Here is a tiny trained network, its code and every weight. The questions are about switching its units off for an input and a class, where a switched-off unit gives its printed mean instead of its output.

import numpy as np


def w(rows, s, z=0):
    codes = np.array(rows[::2]) - 128.0
    scale = np.full(codes.shape[1], s)
    scale[-1] = z or s
    return codes * scale


def f(y):
    return y / 2 * (1 + np.tanh(0.7978845608 * (y + 0.044715 * y**3)))


def log_softmax(a):
    a = a - a.max(-1, keepdims=True)
    return a - np.log(np.exp(a).sum(-1, keepdims=True))


def net(x, mask):
    res = np.array(x, float).reshape(1, 7) / 4 @ E
    y = f(res @ A[0][:, :-1].T + A[0][:, -1])
    res = res + np.where(mask, y, B[0][:, -1]) @ B[0][:, :-1]
    return log_softmax(res[-1] @ U[:, :-1].T + U[:, -1])


A, B = {}, {}
E = w([
[80,210,80,193,174,142,54,202,116],'x0',
[103,43,104,84,203,79,102,138,213],'x1',
[129,132,126,105,130,113,115,123,113],'x2',
[56,9,122,158,163,201,99,120,60],'x3',
[124,124,136,147,133,145,148,144,140],'x4',
[163,131,96,125,127,91,94,81,109],'x5',
[126,125,135,123,134,123,133,143,119],'x6',
],0.015)
A[0] = w([
[88,198,127,183,170,143,105,118,47,102],'N1',
[173,116,120,137,168,77,90,141,221,159],'N2',
[107,186,82,142,162,114,69,175,139,154],'N3',
[152,199,158,141,87,127,157,128,101,197],'N4',
[177,95,189,125,105,157,128,93,96,234],'N5',
[101,119,156,169,122,193,120,83,4,127],'N6',
[166,93,132,81,86,82,186,84,173,254],'N7',
[137,152,98,106,165,108,111,154,201,100],'N8',
[111,123,135,135,177,170,57,176,107,116],'N9',
[73,175,80,175,116,143,25,200,115,169],'N10',
[122,107,125,67,91,216,135,119,120,159],'N11',
[74,29,73,123,200,143,113,116,134,37],'N12',
[151,109,184,78,143,78,164,113,183,182],'N13',
],0.012,0.0068)
B[0] = w([
[109,70,98,132,92,64,158,103,196,203],'N1',
[90,176,164,141,123,99,117,132,149,206],'N2',
[129,182,121,178,169,75,125,198,136,202],'N3',
[224,174,5,109,103,170,146,124,112,212],'N4',
[184,146,178,80,174,199,140,52,63,200],'N5',
[117,85,181,183,191,96,125,43,141,226],'N6',
[95,121,140,101,98,122,149,70,120,251],'N7',
[95,128,195,149,158,99,47,177,120,180],'N8',
[125,130,76,140,128,122,88,127,178,188],'N9',
[161,98,100,187,166,90,98,128,219,235],'N10',
[164,106,161,113,133,160,138,113,112,173],'N11',
[165,196,48,46,94,170,173,153,95,220],'N12',
[71,91,132,123,57,79,200,92,182,224],'N13',
],0.012,0.021)
U = w([
[166,209,105,47,101,180,191,107,81,254],'0',
[55,62,150,167,126,66,146,63,194,161],'1',
[196,187,24,137,152,121,113,173,136,126],'2',
[90,182,224,167,176,86,74,192,142,21],'3',
[146,82,245,146,194,159,112,76,65,69],'4',
],0.012,0.0035)

Each question gives the input, the list of numbers given to net, and the class t.
The units are the neurons (one row each of A and B). Each row of codes is followed by its name. A weight is (code - 128) times the scale printed after its matrix; where a second scale follows, it is the last column's (A, B and U).
mask holds one flag per neuron, in row order. A switched-off neuron (its flag False) gives its mean, the last column of its row in B, instead of its output. The means were averaged over made-up inputs and are rounded, as every weight is.
A unit's drop is (log p(t) with every unit on - log p(t) with that unit switched off) / (log p(t) with every unit on - log p(t) with every unit switched off).
The circuit of an input: a set's keep is (log p(t) with only the set's units on - log p(t) with every unit switched off) / (log p(t) with every unit on - log p(t) with every unit switched off). Starting from the 12 units with the biggest drops (on a tie, the unit counted first), units are removed one at a time, each time the one whose removal leaves the highest keep (on an exact tie, the one counted first), for as long as the keep stays at least 0.8.
units of the circuit, in order: the units of the circuit, biggest drop first
unit that matters most: the unit with the biggest drop
top k neurons: the k neurons with the biggest drops, biggest first
drop of u: that unit's drop, to one decimal
input [2,7,7,-6,8,3,0], class 3: unit that matters most => N8
input [4,1,3,2,7,6,-2], class 2: top 3 neurons => [N13, N7, N6]
input [6,1,-5,0,7,1,7], class 3: units of the circuit, in order => [N4, N3]
input [-1,-5,7,2,1,-4,1], class 4: top 2 neurons => [N6, N12]
input [1,-4,-8,-4,3,-7,-3], class 2: top 2 neurons => [N7, N5]
input [5,-5,0,2,-8,7,4], class 1: top 2 neurons => [N1, N6]
input [0,-4,-7,1,-2,0,0], class 4: top 2 neurons => [N12, N13]
input [-6,-5,-4,1,-8,5,-8], class 4: top 2 neurons => [N12, N6]
input [-1,-1,8,-7,-1,-8,2], class 0: top 2 neurons => [N4, N10]
input [-7,0,-3,-8,-8,6,0], class 0: top 3 neurons => [N4, N6, N10]
input [4,-8,-1,-1,-7,-8,3], class 2: top 2 neurons => [N4, N13]
input [7,-2,7,2,-4,7,5], class 1: top 2 neurons => [N1, N12]
input [6,-5,1,1,-2,3,7], class 1: drop of N12 => 1.6
input [5,6,-8,3,5,7,2], class 2: units of the circuit, in order => [N12]
input [7,7,-5,4,2,7,-8], class 2: drop of N12 => 0.6
input [-2,-8,8,3,3,-8,-2], class 4: drop of N6 => 1.1
